Below are the code and all the weights of a small trained network. Each question names an input and a class and asks about switching units off, where a switched-off unit gives its printed mean instead of its output.

import numpy as np


def w(rows, s, z=0):
    codes = np.array(rows[::2]) - 128.0
    scale = np.full(codes.shape[1], s)
    scale[-1] = z or s
    return codes * scale


def norm(h):
    return h / np.sqrt((h * h).mean(-1, keepdims=True) + 1e-5)


def f(y):
    return y / 2 * (1 + np.tanh(0.7978845608 * (y + 0.044715 * y**3)))


def log_softmax(a):
    a = a - a.max(-1, keepdims=True)
    return a - np.log(np.exp(a).sum(-1, keepdims=True))


def net(x, mask):
    res = np.array(x, float).reshape(1, 7) / 4 @ E
    u = 0
    for l in range(4):
        y = f(norm(res) @ A[l][:, :-1].T + A[l][:, -1])
        res = res + np.where(mask[u : u + 4], y, B[l][:, -1]) @ B[l][:, :-1]
        u += 4
    return log_softmax(norm(res)[-1] @ U[:, :-1].T + U[:, -1])


A, B = {}, {}
E = w([
[206,180,124,149,87,158,132,101,147,117,145,117],'x0',
[136,81,133,53,129,150,134,62,100,82,102,61],'x1',
[143,193,144,175,140,145,156,179,114,164,154,85],'x2',
[139,120,141,140,111,61,138,77,127,135,202,141],'x3',
[2,149,185,89,86,104,160,99,121,84,165,123],'x4',
[116,47,158,154,82,119,96,100,183,134,133,141],'x5',
[110,102,163,155,123,135,147,166,117,139,118,135],'x6',
],0.009)
A[0] = w([
[117,255,164,161,169,122,87,225,92,137,157,180,49],'0.n0',
[229,130,31,110,137,132,217,120,176,107,101,73,30],'0.n1',
[35,136,140,141,90,166,139,220,128,111,76,145,95],'0.n2',
[244,143,160,171,146,134,107,198,153,160,131,196,6],'0.n3',
],0.0057,0.0017)
B[0] = w([
[104,241,31,140,205,171,189,151,126,70,134,179,254],'0.n0',
[145,132,226,86,180,255,112,123,175,138,138,180,194],'0.n1',
[133,124,118,152,86,133,42,190,125,35,58,233,210],'0.n2',
[88,40,131,160,144,67,182,151,129,208,113,35,225],'0.n3',
],0.0066,0.0041)
A[1] = w([
[176,158,128,242,152,138,69,200,89,254,103,107,57],'1.n0',
[186,135,133,108,146,148,118,47,84,131,19,68,46],'1.n1',
[138,75,84,157,157,99,128,131,184,151,161,186,131],'1.n2',
[133,96,76,149,146,99,73,117,142,169,138,152,1],'1.n3',
],0.0072,0.0031)
B[1] = w([
[185,94,162,153,164,149,215,107,117,106,70,90,253],'1.n0',
[130,151,138,96,160,148,44,129,139,155,177,132,193],'1.n1',
[158,171,103,139,70,158,66,102,116,185,44,96,202],'1.n2',
[130,137,153,145,80,86,120,12,143,178,110,201,144],'1.n3',
],0.011,0.0049)
A[2] = w([
[42,132,182,138,101,103,25,81,174,46,174,119,152],'2.n0',
[2,45,144,65,131,63,85,74,32,61,92,75,5],'2.n1',
[2,21,193,33,121,153,155,52,155,203,82,44,7],'2.n2',
[122,242,228,133,86,38,188,81,230,61,192,57,68],'2.n3',
],0.0045,0.0019)
B[2] = w([
[164,82,156,100,143,106,169,140,64,115,89,83,249],'2.n0',
[106,113,156,137,234,64,77,107,70,99,137,2,254],'2.n1',
[80,174,61,139,206,45,116,58,61,83,152,190,237],'2.n2',
[183,116,102,99,88,104,154,152,144,139,165,192,200],'2.n3',
],0.009,0.0031)
A[3] = w([
[193,106,155,114,72,87,195,96,132,98,213,173,71],'3.n0',
[105,255,76,193,159,136,246,185,83,154,127,125,10],'3.n1',
[118,82,126,162,101,124,85,31,165,157,101,120,2],'3.n2',
[153,182,80,90,200,224,80,152,86,162,127,178,120],'3.n3',
],0.0067,0.0029)
B[3] = w([
[137,175,189,104,7,205,211,143,70,172,48,44,151],'3.n0',
[38,119,37,153,130,51,161,135,157,105,177,144,254],'3.n1',
[52,190,67,114,121,47,86,93,144,179,243,217,169],'3.n2',
[110,92,141,133,67,141,107,137,218,124,254,130,221],'3.n3',
],0.0092,0.0062)
U = w([
[19,241,29,160,148,97,205,221,175,91,201,174,148],'0',
[206,85,122,225,194,173,240,150,173,169,61,76,176],'1',
[151,117,105,139,67,67,70,55,164,236,93,224,62],'2',
[194,116,147,38,179,248,44,141,198,119,208,96,253],'3',
[83,111,151,64,223,44,92,77,42,76,140,64,93],'4',
[59,108,179,126,96,167,54,216,127,52,31,189,43],'5',
[151,188,194,83,23,140,214,132,67,140,143,64,67],'6',
],0.013,0.0024)

Each question gives the input, the list of numbers given to net, and the class t.
The units are the neurons (one row each of A and B). Each row of codes is followed by its name. A weight is (code - 128) times the scale printed after its matrix; where a second scale follows, it is the last column's (A, B and U).
mask holds one flag per neuron, layer by layer. A switched-off neuron (its flag False) gives its mean, the last column of its row in B, instead of its output. The means were averaged over made-up inputs and are rounded, as every weight is.
A unit's drop is (log p(t) with every unit on - log p(t) with that unit switched off) / (log p(t) with every unit on - log p(t) with every unit switched off).
The circuit of an input: a set's keep is (log p(t) with only the set's units on - log p(t) with every unit switched off) / (log p(t) with every unit on - log p(t) with every unit switched off). Starting from the 12 units with the biggest drops (on a tie, the unit counted first), units are removed one at a time, each time the one whose removal leaves the highest keep (on an exact tie, the one counted first), for as long as the keep stays at least 0.8.
units of the circuit, in order: the units of the circuit, biggest drop first
most important unit: the unit with the biggest drop
top k neurons: the k neurons with the biggest drops, biggest first
k most important neurons of layer l: the k neurons of layer l with the biggest drops, biggest first
drop of u: that unit's drop, to one decimal
input [-1,8,-8,0,-7,3,8], class 3: most important unit -> 1.n1
input [-4,-5,5,1,-1,7,-6], class 2: top 2 neurons -> [1.n3 1.n2]
input [-7,-7,-2,2,-8,2,1], class 1: top 2 neurons -> [1.n0 0.n3]
input [6,-4,-7,-2,-1,-7,-5], class 3: top 2 neurons -> [0.n1 3.n3]
input [3,7,8,-2,2,-6,-1], class 3: units of the circuit, in order -> [1.n1 3.n3]
input [3,-3,-6,-6,6,6,-5], class 4: top 2 neurons -> [0.n0 2.n1]
input [1,-5,-8,-2,5,1,0], class 5: 2 most important neurons of layer 0 -> [0.n2 0.n3]
input [6,-2,2,-3,7,8,8], class 5: top 3 neurons -> [0.n2 1.n0 1.n3]
input [-5,7,2,-5,-4,8,5], class 4: 2 most important neurons of layer 0 -> [0.n0 0.n1]
input [-4,-3,-7,-1,3,-4,1], class 4: top 2 neurons -> [2.n1 0.n0]
input [-1,5,7,-7,-5,-6,1], class 3: top 2 neurons -> [1.n1 3.n3]
input [-2,1,3,8,2,-3,1], class 6: top 2 neurons -> [3.n0 2.n3]
input [-6,-1,-8,-8,8,6,1], class 4: 2 most important neurons of layer 2 -> [2.n1 2.n2]
input [8,-4,2,4,5,2,-8], class 6: units of the circuit, in order -> [3.n0]
input [8,2,-5,8,-3,-8,-5], class 3: top 2 neurons -> [0.n1 1.n1]
input [3,-3,-8,2,2,0,7], class 2: top 2 neurons -> [1.n2 3.n2]
input [5,2,1,7,7,-5,3], class 6: drop of 3.n0 -> 0.1
input [5,-8,-4,-7,7,2,7], class 5: drop of 3.n1 -> 0.1
input [5,-1,-1,-6,8,-1,2], class 5: drop of 0.n2 -> 0.8
input [1,-8,-1,1,-7,4,-5], class 1: top neuron -> [1.n0]
